Below is a small trained network, with its code and all its weights. Each question gives an input and a class and asks what happens when units are switched off, that is, made to give their printed mean instead of their output.

import numpy as np


def w(rows, s, z=0):
    codes = np.array(rows[::2]) - 128.0
    scale = np.full(codes.shape[1], s)
    scale[-1] = z or s
    return codes * scale


def f(y):
    return y / 2 * (1 + np.tanh(0.7978845608 * (y + 0.044715 * y**3)))


def log_softmax(a):
    a = a - a.max(-1, keepdims=True)
    return a - np.log(np.exp(a).sum(-1, keepdims=True))


def net(x, mask):
    res = np.array(x, float).reshape(1, 8) / 4 @ E
    y = f(res @ A[0][:, :-1].T + A[0][:, -1])
    res = res + np.where(mask, y, B[0][:, -1]) @ B[0][:, :-1]
    return log_softmax(res[-1] @ U[:, :-1].T + U[:, -1])


A, B = {}, {}
E = w([
[79,153,71,17,92,120,125,118,255,64],'x0',
[181,225,131,154,118,56,172,130,199,100],'x1',
[135,178,25,182,131,133,22,211,112,120],'x2',
[203,102,176,148,102,22,123,76,122,167],'x3',
[173,171,159,124,21,124,96,172,180,20],'x4',
[77,154,189,230,181,85,54,174,81,80],'x5',
[25,131,165,142,169,124,82,96,188,159],'x6',
[196,122,41,210,89,130,178,80,134,183],'x7',
],0.0051)
A[0] = w([
[132,40,113,155,132,102,233,80,93,215,118],'neuron 0',
[123,204,174,119,46,76,79,158,125,13,241],'neuron 1',
[39,65,142,130,201,198,94,108,107,183,123],'neuron 2',
[103,173,156,100,97,108,61,196,209,40,156],'neuron 3',
[123,167,161,61,46,69,94,174,199,44,232],'neuron 4',
[200,85,183,129,102,76,187,59,106,182,95],'neuron 5',
[85,78,121,112,201,183,148,87,91,205,85],'neuron 6',
[202,181,72,217,162,52,46,178,79,185,222],'neuron 7',
[175,79,98,51,88,207,172,202,77,95,252],'neuron 8',
[39,91,133,180,164,226,59,177,39,207,239],'neuron 9',
[86,138,226,200,198,108,152,99,61,167,175],'neuron 10',
[85,160,227,191,213,85,155,114,62,167,156],'neuron 11',
[104,185,89,38,83,163,244,44,216,93,188],'neuron 12',
[101,127,53,152,199,160,54,152,54,163,236],'neuron 13',
[78,198,115,154,147,20,42,210,174,62,238],'neuron 14',
[85,124,127,102,78,234,203,119,159,119,223],'neuron 15',
[222,97,146,87,99,85,170,25,76,212,192],'neuron 16',
[169,204,37,185,70,156,188,161,191,106,219],'neuron 17',
[214,132,116,64,75,58,185,76,197,99,253],'neuron 18',
[162,113,125,164,80,205,131,187,77,80,224],'neuron 19',
[80,108,116,2,221,121,149,60,207,182,175],'neuron 20',
[39,168,180,142,118,171,101,156,130,94,141],'neuron 21',
],0.0053,0.0031)
B[0] = w([
[108,41,136,88,93,28,175,64,166,115,196],'neuron 0',
[184,143,177,60,72,140,146,110,103,12,206],'neuron 1',
[58,74,61,157,196,80,34,71,97,203,195],'neuron 2',
[182,127,171,83,29,55,165,103,127,30,187],'neuron 3',
[196,125,192,55,69,115,158,121,106,43,206],'neuron 4',
[204,85,188,120,135,43,199,39,154,53,174],'neuron 5',
[3,79,142,132,128,53,157,38,152,221,182],'neuron 6',
[248,192,95,196,72,207,199,232,103,127,225],'neuron 7',
[123,126,113,66,163,218,202,236,53,129,208],'neuron 8',
[64,40,58,101,242,171,81,231,42,204,255],'neuron 9',
[95,42,222,142,204,65,55,206,144,56,201],'neuron 10',
[134,81,224,164,206,80,57,252,194,96,195],'neuron 11',
[191,220,43,28,208,199,130,205,126,81,218],'neuron 12',
[150,60,62,126,157,176,140,200,9,201,225],'neuron 13',
[216,94,136,130,63,150,138,115,51,49,214],'neuron 14',
[92,111,63,43,205,193,94,221,73,151,188],'neuron 15',
[178,23,210,125,65,42,235,65,76,111,214],'neuron 16',
[223,237,55,162,60,216,54,200,149,124,209],'neuron 17',
[191,129,145,126,34,184,169,146,118,76,217],'neuron 18',
[170,165,166,74,165,206,84,197,58,68,184],'neuron 19',
[68,152,47,46,194,199,191,183,190,162,194],'neuron 20',
[80,36,165,41,162,50,83,78,166,77,160],'neuron 21',
],0.0046,0.0067)
U = w([
[178,65,219,72,37,57,218,69,94,59,193],'0',
[104,73,221,215,183,50,105,149,155,179,48],'1',
[89,221,156,201,84,151,116,52,175,199,2],'2',
[222,200,77,197,2,117,176,79,174,134,66],'3',
[190,113,61,131,133,232,179,205,33,205,251],'4',
[159,216,140,66,121,223,84,220,141,53,183],'5',
[37,56,67,87,148,145,63,94,98,215,14],'6',
[74,134,55,63,144,126,246,72,228,211,42],'7',
],0.0053,0.0031)

Each question gives the input, the list of numbers given to net, and the class t.
The units are the neurons (one row each of A and B). Each row of codes is followed by its name. A weight is (code - 128) times the scale printed after its matrix; where a second scale follows, it is the last column's (A, B and U).
mask holds one flag per neuron, in row order. A switched-off neuron (its flag False) gives its mean, the last column of its row in B, instead of its output. The means were averaged over made-up inputs and are rounded, as every weight is.
A unit's drop is (log p(t) with every unit on - log p(t) with that unit switched off) / (log p(t) with every unit on - log p(t) with every unit switched off).
The circuit of an input: a set's keep is (log p(t) with only the set's units on - log p(t) with every unit switched off) / (log p(t) with every unit on - log p(t) with every unit switched off). Starting from the 12 units with the biggest drops (on a tie, the unit counted first), units are removed one at a time, each time the one whose removal leaves the highest keep (on an exact tie, the one counted first), for as long as the keep stays at least 0.8.
circuit, biggest first: the units of the circuit, biggest drop first
most important unit: the unit with the biggest drop
k most important neurons: the k neurons with the biggest drops, biggest first
drop of u: that unit's drop, to one decimal
input [4,-6,-3,-5,6,4,4,-7], class 0: circuit, biggest first -> neuron 3; neuron 21
input [-6,8,2,-2,-2,1,3,-5], class 1: 2 most important neurons -> neuron 12; neuron 11
input [6,-7,-4,8,-2,-6,4,2], class 7: most important unit -> neuron 20
input [4,-8,6,-7,-8,8,1,5], class 6: circuit, biggest first -> neuron 2; neuron 6
input [-1,-3,-5,8,-4,5,1,1], class 1: circuit, biggest first -> neuron 11; neuron 10
input [-2,7,-8,-4,-5,-2,6,-6], class 1: 4 most important neurons -> neuron 11; neuron 10; neuron 8; neuron 17
input [7,7,6,3,2,2,-4,6], class 3: circuit, biggest first -> neuron 9; neuron 15; neuron 10
input [-5,-2,-3,-2,-2,-5,-4,6], class 0: circuit, biggest first -> neuron 16; neuron 0
input [-2,-4,-6,-4,-6,-6,1,8], class 6: 2 most important neurons -> neuron 2; neuron 15
input [6,-5,2,-5,-5,-4,2,5], class 6: circuit, biggest first -> neuron 7; neuron 2
input [-8,-1,-4,1,1,3,-8,2], class 0: circuit, biggest first -> neuron 16; neuron 5
input [1,4,0,-3,-6,2,-4,6], class 3: circuit, biggest first -> neuron 9; neuron 8; neuron 15
input [-5,-3,1,2,-4,-5,-6,2], class 0: circuit, biggest first -> neuron 16; neuron 0
input [8,6,-5,-5,5,-4,5,8], class 5: most important unit -> neuron 12
input [7,4,-2,-5,7,7,-5,-3], class 0: 2 most important neurons -> neuron 3; neuron 4
input [8,1,4,7,-2,-2,-5,6], class 3: drop of neuron 9 -> 0.2
input [-7,8,6,1,-1,-5,-3,3], class 3: drop of neuron 9 -> 0.4
input [-8,6,-3,-3,-4,5,-4,4], class 1: drop of neuron 11 -> 0.2
input [-3,-3,2,-6,-4,6,2,3], class 6: drop of neuron 10 -> 0.1
input [6,-2,6,0,1,3,6,-3], class 0: most important unit -> neuron 3
